Below are the code and all the weights of a small trained network. Each question names an input and a target symbol and asks about switching units off, where a switched-off unit gives its printed mean instead of its output.

import numpy as np


def w(rows, s, z=0):
    codes = np.array(rows[::2]) - 128.0
    scale = np.full(codes.shape[1], s)
    scale[-1] = z or s
    return codes * scale


def f(y):
    return y / 2 * (1 + np.tanh(0.7978845608 * (y + 0.044715 * y**3)))


def softmax(a):
    e = np.exp(a - a.max(-1, keepdims=True))
    return e / e.sum(-1, keepdims=True)


def log_softmax(a):
    a = a - a.max(-1, keepdims=True)
    return a - np.log(np.exp(a).sum(-1, keepdims=True))


def net(x, mask):
    ids = ['αβδεημπστφψ'.index(c) for c in x.split()]
    T = len(ids)
    res = E[ids] + P[:T]
    q, k, v = (res @ M[0].T for M in (Q, K, V))
    z = softmax(np.where(np.tri(T) > 0, q @ k.T / 2**0.5, -1e9)) @ v
    res = res + np.where(mask[0], z, O[0][:, -1]) @ O[0][:, :-1]
    y = f(res @ A[0][:, :-1].T + A[0][:, -1])
    res = res + np.where(mask[1:25], y, B[0][:, -1]) @ B[0][:, :-1]
    return log_softmax(res[-1] @ U[:, :-1].T + U[:, -1])


Q, K, V, O, A, B = {}, {}, {}, {}, {}, {}
E = w([
[104,103,135],'α',
[110,83,134],'β',
[104,73,162],'δ',
[97,103,66],'ε',
[131,158,66],'η',
[117,79,137],'μ',
[136,155,198],'π',
[128,178,61],'σ',
[2,136,39],'τ',
[159,133,8],'φ',
[158,51,100],'ψ',
],0.023)
P = w([
[214,164,157],'0',
[89,134,203],'1',
[63,99,164],'2',
[207,90,138],'3',
[85,79,170],'4',
[2,43,131],'5',
[219,57,106],'6',
[116,50,145],'7',
],0.006)
Q[0] = w([
[137,169,149],'h0',
[6,90,57],'h0',
],0.017)
K[0] = w([
[150,226,141],'h0',
[113,6,6],'h0',
],0.014)
V[0] = w([
[210,2,171],'h0',
[236,109,11],'h0',
],0.0062)
O[0] = w([
[253,91,110,165],'h0',
[100,77,62,252],'h0',
],0.015,0.0026)
A[0] = w([
[172,61,125,87],'n0',
[131,101,124,77],'n1',
[94,121,174,93],'n2',
[112,130,100,95],'n3',
[157,120,133,40],'n4',
[114,131,140,153],'n5',
[191,146,138,62],'n6',
[96,146,104,140],'n7',
[117,159,135,114],'n8',
[180,158,130,52],'n9',
[174,244,40,116],'n10',
[137,210,163,46],'n11',
[129,191,110,90],'n12',
[103,151,110,82],'n13',
[106,77,170,73],'n14',
[121,115,111,98],'n15',
[88,112,169,254],'n16',
[129,129,131,68],'n17',
[179,145,251,18],'n18',
[150,204,93,66],'n19',
[110,129,145,219],'n20',
[153,107,137,233],'n21',
[182,117,142,84],'n22',
[114,120,92,71],'n23',
],0.015,0.0074)
B[0] = w([
[115,126,205,254],'n0',
[113,101,129,145],'n1',
[122,123,110,163],'n2',
[137,134,145,166],'n3',
[109,106,148,130],'n4',
[143,138,115,147],'n5',
[77,141,81,152],'n6',
[155,144,178,202],'n7',
[150,134,120,135],'n8',
[91,148,124,131],'n9',
[47,56,228,189],'n10',
[65,3,8,140],'n11',
[135,97,175,137],'n12',
[182,72,185,158],'n13',
[58,105,145,167],'n14',
[120,135,168,152],'n15',
[157,196,78,253],'n16',
[106,94,143,111],'n17',
[91,148,187,190],'n18',
[93,138,191,132],'n19',
[209,190,73,191],'n20',
[198,164,102,232],'n21',
[62,82,115,177],'n22',
[143,120,200,174],'n23',
],0.0061,0.0088)
U = w([
[240,200,105,212],'α',
[158,134,149,107],'β',
[171,130,253,134],'δ',
[126,125,24,194],'ε',
[80,105,190,181],'η',
[159,126,170,131],'μ',
[129,161,211,199],'π',
[56,101,231,87],'σ',
[48,179,129,107],'τ',
[1,18,121,3],'φ',
[160,41,158,56],'ψ',
],0.0081,0.0055)

Each question gives the input, a string of symbols that net reads in full, and the target symbol t.
The units are the heads (2 rows each of Q, K, V and O) and the neurons (one row each of A and B). Each row of codes is followed by its name. A weight is (code - 128) times the scale printed after its matrix; where a second scale follows, it is the last column's (O, A, B and U).
mask holds one flag per unit, heads first, then neurons. A switched-off unit (its flag False) gives its mean, the last column of its rows in O or B, instead of its output. The means were averaged over made-up inputs and are rounded, as every weight is.
A unit's drop is (log p(t) with every unit on - log p(t) with that unit switched off) / (log p(t) with every unit on - log p(t) with every unit switched off).
The circuit of an input: a set's keep is (log p(t) with only the set's units on - log p(t) with every unit switched off) / (log p(t) with every unit on - log p(t) with every unit switched off). Starting from the 12 units with the biggest drops (on a tie, the unit counted first), units are removed one at a time, each time the one whose removal leaves the highest keep (on an exact tie, the one counted first), for as long as the keep stays at least 0.8.
units of the circuit, in order: the units of the circuit, biggest drop first
most important unit: the unit with the biggest drop
top k neurons: the k neurons with the biggest drops, biggest first
drop of u: that unit's drop, to one decimal
input η α ε β τ, target τ: units of the circuit, in order => (h0)
input ψ α δ τ μ ψ α φ, target ψ: units of the circuit, in order => (h0; n10)
input β π η α η ψ φ ε, target ψ: units of the circuit, in order => (h0; n16)
input β α ε ε φ η, target φ: top 2 neurons => (n21; n16)
input α η ψ μ ψ α ψ ε, target ψ: top 2 neurons => (n0; n16)
input δ φ α, target φ: top 2 neurons => (n21; n14)
input ε δ ψ, target ψ: top 3 neurons => (n0; n16; n22)
input δ α α, target α: top 2 neurons => (n10; n0)
input ψ β μ σ φ, target φ: units of the circuit, in order => (n10; h0)
input ε δ α, target ε: top 2 neurons => (n0; n10)
input δ η τ δ φ τ δ ε, target τ: drop of h0 => 1.2
input φ τ η ψ α, target ψ: drop of n3 => 0.0
input δ τ π φ η, target φ: drop of n16 => 0.1
input μ α δ η φ σ, target φ: most important unit => h0
